Here is a tiny trained network, its code and every weight. The questions are about switching its units off for an input and a target symbol, where a switched-off unit gives its printed mean instead of its output.

import numpy as np


def w(rows, s, z=0):
    codes = np.array(rows[::2]) - 128.0
    scale = np.full(codes.shape[1], s)
    scale[-1] = z or s
    return codes * scale


def f(y):
    return np.maximum(y, 0)


def softmax(a):
    e = np.exp(a - a.max(-1, keepdims=True))
    return e / e.sum(-1, keepdims=True)


def log_softmax(a):
    a = a - a.max(-1, keepdims=True)
    return a - np.log(np.exp(a).sum(-1, keepdims=True))


def net(x, mask):
    ids = ['αβδηθπφω'.index(c) for c in x.split()]
    T = len(ids)
    res = E[ids] + P[:T]
    u = 0
    for l in range(2):
        q, k, v = (res @ M[l].T for M in (Q, K, V))
        z = softmax(np.where(np.tri(T) > 0, q @ k.T / 3**0.5, -1e9)) @ v
        res = res + np.where(mask[u], z, O[l][:, -1]) @ O[l][:, :-1]
        u += 1
        y = f(res @ A[l][:, :-1].T + A[l][:, -1])
        res = res + np.where(mask[u : u + 4], y, B[l][:, -1]) @ B[l][:, :-1]
        u += 4
    return log_softmax(res[-1] @ U[:, :-1].T + U[:, -1])


Q, K, V, O, A, B = {}, {}, {}, {}, {}, {}
E = w([
[145,117,121,84,100,82,169,203,173,167,131],'α',
[136,186,122,111,97,102,164,190,130,118,123],'β',
[101,182,147,102,129,187,159,155,136,219,100],'δ',
[120,144,97,178,69,111,115,174,90,144,125],'η',
[148,149,63,140,94,105,100,175,103,214,142],'θ',
[104,210,23,94,180,130,171,127,101,152,192],'π',
[111,40,92,185,170,6,118,154,198,106,95],'φ',
[210,143,139,173,107,117,137,150,155,177,136],'ω',
],0.023)
P = w([
[32,4,161,136,63,110,147,11,1,192,33],'0',
[226,144,116,117,95,152,116,81,101,163,142],'1',
[183,166,71,85,129,144,114,104,98,181,137],'2',
[119,106,72,138,74,103,111,105,91,159,140],'3',
[150,111,100,154,81,124,110,108,140,132,127],'4',
[136,127,122,137,108,104,133,138,140,132,128],'5',
[90,127,115,103,95,81,132,157,134,117,118],'6',
[163,101,128,143,120,148,106,193,167,160,106],'7',
[132,187,152,125,114,106,131,181,135,96,118],'8',
],0.0094)
Q[0] = w([
[95,83,126,94,102,133,194,155,54,133,65],'L0H0',
[63,38,229,72,201,229,48,1,57,110,59],'L0H0',
[134,67,170,135,128,160,175,125,39,57,114],'L0H0',
],0.0055)
K[0] = w([
[152,148,157,38,66,97,38,85,141,100,68],'L0H0',
[227,155,13,164,73,118,74,254,165,49,208],'L0H0',
[205,109,40,13,149,64,166,148,195,29,222],'L0H0',
],0.0048)
V[0] = w([
[100,198,186,63,78,224,68,180,127,141,97],'L0H0',
[38,181,128,183,166,254,138,74,93,44,150],'L0H0',
[95,108,196,50,121,81,211,94,188,58,92],'L0H0',
],0.0066)
O[0] = w([
[95,96,144,114,107,176,184,88,254,53,167,143],'L0H0',
[21,146,127,198,56,110,96,252,143,211,75,12],'L0H0',
[107,175,25,138,159,61,152,19,154,236,161,105],'L0H0',
],0.0098,0.011)
A[0] = w([
[152,133,88,175,186,91,106,138,138,145,63,161],'L0N0',
[169,134,124,57,139,90,88,79,73,107,97,17],'L0N1',
[86,163,106,189,149,128,149,166,118,157,96,6],'L0N2',
[96,70,184,164,72,10,60,164,131,113,2,185],'L0N3',
],0.0075,0.0026)
B[0] = w([
[146,252,138,81,58,159,122,139,124,134,119,153],'L0N0',
[126,121,150,132,132,90,82,179,166,113,103,255],'L0N1',
[112,137,124,152,207,115,103,188,116,143,119,147],'L0N2',
[139,99,130,76,123,178,159,140,136,174,170,187],'L0N3',
],0.014,0.0095)
Q[1] = w([
[255,159,155,69,145,115,170,126,97,114,159],'L1H0',
[199,135,96,49,121,125,87,117,87,166,130],'L1H0',
[84,76,168,170,153,98,104,97,124,113,176],'L1H0',
],0.0093)
K[1] = w([
[101,130,159,86,132,151,204,88,100,136,68],'L1H0',
[105,151,179,97,98,255,137,53,135,119,99],'L1H0',
[185,187,76,86,102,176,110,223,124,149,221],'L1H0',
],0.0086)
V[1] = w([
[97,125,139,101,7,201,139,123,143,124,146],'L1H0',
[156,175,182,201,82,172,153,82,87,138,2],'L1H0',
[46,162,120,85,131,49,149,205,86,56,87],'L1H0',
],0.0076)
O[1] = w([
[58,177,90,57,84,121,175,163,49,125,79,68],'L1H0',
[145,177,132,96,24,57,102,79,173,69,255,1],'L1H0',
[121,179,19,71,46,148,39,80,159,185,169,137],'L1H0',
],0.0099,0.0077)
A[1] = w([
[196,99,187,173,177,20,4,75,157,172,205,34],'L1N0',
[149,64,126,129,141,172,170,191,61,176,189,83],'L1N1',
[238,135,71,144,153,197,102,180,166,103,100,252],'L1N2',
[184,163,227,25,164,214,54,72,68,39,229,152],'L1N3',
],0.0046,0.0019)
B[1] = w([
[137,177,176,231,149,160,138,99,168,149,141,232],'L1N0',
[207,160,173,92,197,100,162,96,173,17,167,174],'L1N1',
[14,111,136,57,110,161,156,2,88,75,155,248],'L1N2',
[163,102,148,95,49,98,100,221,208,83,123,178],'L1N3',
],0.0091,0.015)
U = w([
[95,107,221,73,191,144,76,109,139,87,122,118],'α',
[115,74,102,77,24,23,192,19,137,82,158,228],'β',
[159,135,128,124,117,189,131,207,198,104,70,92],'δ',
[217,150,161,82,142,167,179,195,105,104,96,136],'η',
[167,64,141,43,116,152,26,144,134,17,55,134],'θ',
[100,88,175,89,141,193,61,217,147,145,202,176],'π',
[147,171,204,41,137,79,81,141,150,108,87,5],'φ',
[110,128,197,158,130,151,103,253,204,78,180,137],'ω',
],0.0039,0.0031)

Each question gives the input, a string of symbols that net reads in full, and the target symbol t.
The units are the heads (3 rows each of Q, K, V and O) and the neurons (one row each of A and B). Each row of codes is followed by its name. A weight is (code - 128) times the scale printed after its matrix; where a second scale follows, it is the last column's (O, A, B and U).
mask holds one flag per unit, layer by layer, with each layer's heads first. A switched-off unit (its flag False) gives its mean, the last column of its rows in O or B, instead of its output. The means were averaged over made-up inputs and are rounded, as every weight is.
A unit's drop is (log p(t) with every unit on - log p(t) with that unit switched off) / (log p(t) with every unit on - log p(t) with every unit switched off).
The circuit of an input: a set's keep is (log p(t) with only the set's units on - log p(t) with every unit switched off) / (log p(t) with every unit on - log p(t) with every unit switched off). Starting from all 10 units, units are removed one at a time, each time the one whose removal leaves the highest keep (on an exact tie, the one counted first), for as long as the keep stays at least 0.8.
units of the circuit, in order: the units of the circuit, biggest drop first
unit that matters most: the unit with the biggest drop
top k neurons: the k neurons with the biggest drops, biggest first
top k neurons in layer l: the k neurons of layer l with the biggest drops, biggest first
input δ α β, target β: top neuron -> [L0N1]
input ω α α θ π θ, target ω: units of the circuit, in order -> [L1H0 L1N0 L0H0 L1N3]
input θ α π π π β ω, target θ: units of the circuit, in order -> [L0H0 L1N3 L1N0]
input θ α α η α θ π ω α, target θ: units of the circuit, in order -> [L0H0 L1N0 L1N3]
input π ω θ α θ α η, target π: units of the circuit, in order -> [L0H0 L0N3]
input δ θ δ α π η α φ α, target δ: top 2 neurons -> [L1N2 L0N0]
input ω θ π φ θ α β, target ω: units of the circuit, in order -> [L1H0 L1N3 L1N2]
input α θ π θ θ π θ, target α: units of the circuit, in order -> [L0H0 L1H0 L1N2 L0N1]
input α β α θ η, target α: top 2 neurons in layer 0 -> [L0N1 L0N0]
input α α ω, target α: units of the circuit, in order -> [L0H0 L1H0 L1N2]
input φ η β α α π α η, target φ: units of the circuit, in order -> [L0N0 L0H0 L0N1]
input α θ ω η α β α θ, target α: units of the circuit, in order -> [L0H0 L1H0 L1N2]
input π π θ α ω α ω π, target π: units of the circuit, in order -> [L0H0 L1H0 L0N2]
input φ α β α α α θ, target φ: unit that matters most -> L0N0
input α α φ, target α: top 3 neurons -> [L1N2 L0N1 L1N0]
input α α α α α, target α: units of the circuit, in order -> [L0H0 L1H0 L1N2 L0N1]
input ω α θ θ, target ω: top 2 neurons in layer 1 -> [L1N0 L1N3]
input α β ω η ω α β π, target α: units of the circuit, in order -> [L0H0 L1H0 L1N2]
input φ ω θ α π ω δ α α, target β: top 2 neurons -> [L0N3 L1N0]
input θ α β α π π α η, target θ: unit that matters most -> L0H0
input α θ α ω α α π α α, target α: top 2 neurons -> [L1N2 L0N1]
input α θ β θ β, target α: units of the circuit, in order -> [L0H0 L1H0 L1N2 L0N1]
input π θ α α η α α δ φ, target η: units of the circuit, in order -> [L0N3 L1H0 L0H0 L1N1]
input δ ω α π δ β, target δ: units of the circuit, in order -> [L0H0 L1H0]
input π α α η π β α, target π: top 2 neurons -> [L0N2 L0N3]
input ω α π β α, target ω: top 3 neurons in layer 1 -> [L1N0 L1N3 L1N2]
input β θ θ, target β: unit that matters most -> L1H0
input θ ω α φ θ φ, target θ: top 2 neurons in layer 1 -> [L1N0 L1N3]
input φ θ α α θ ω θ φ, target φ: top 2 neurons -> [L0N0 L0N3]
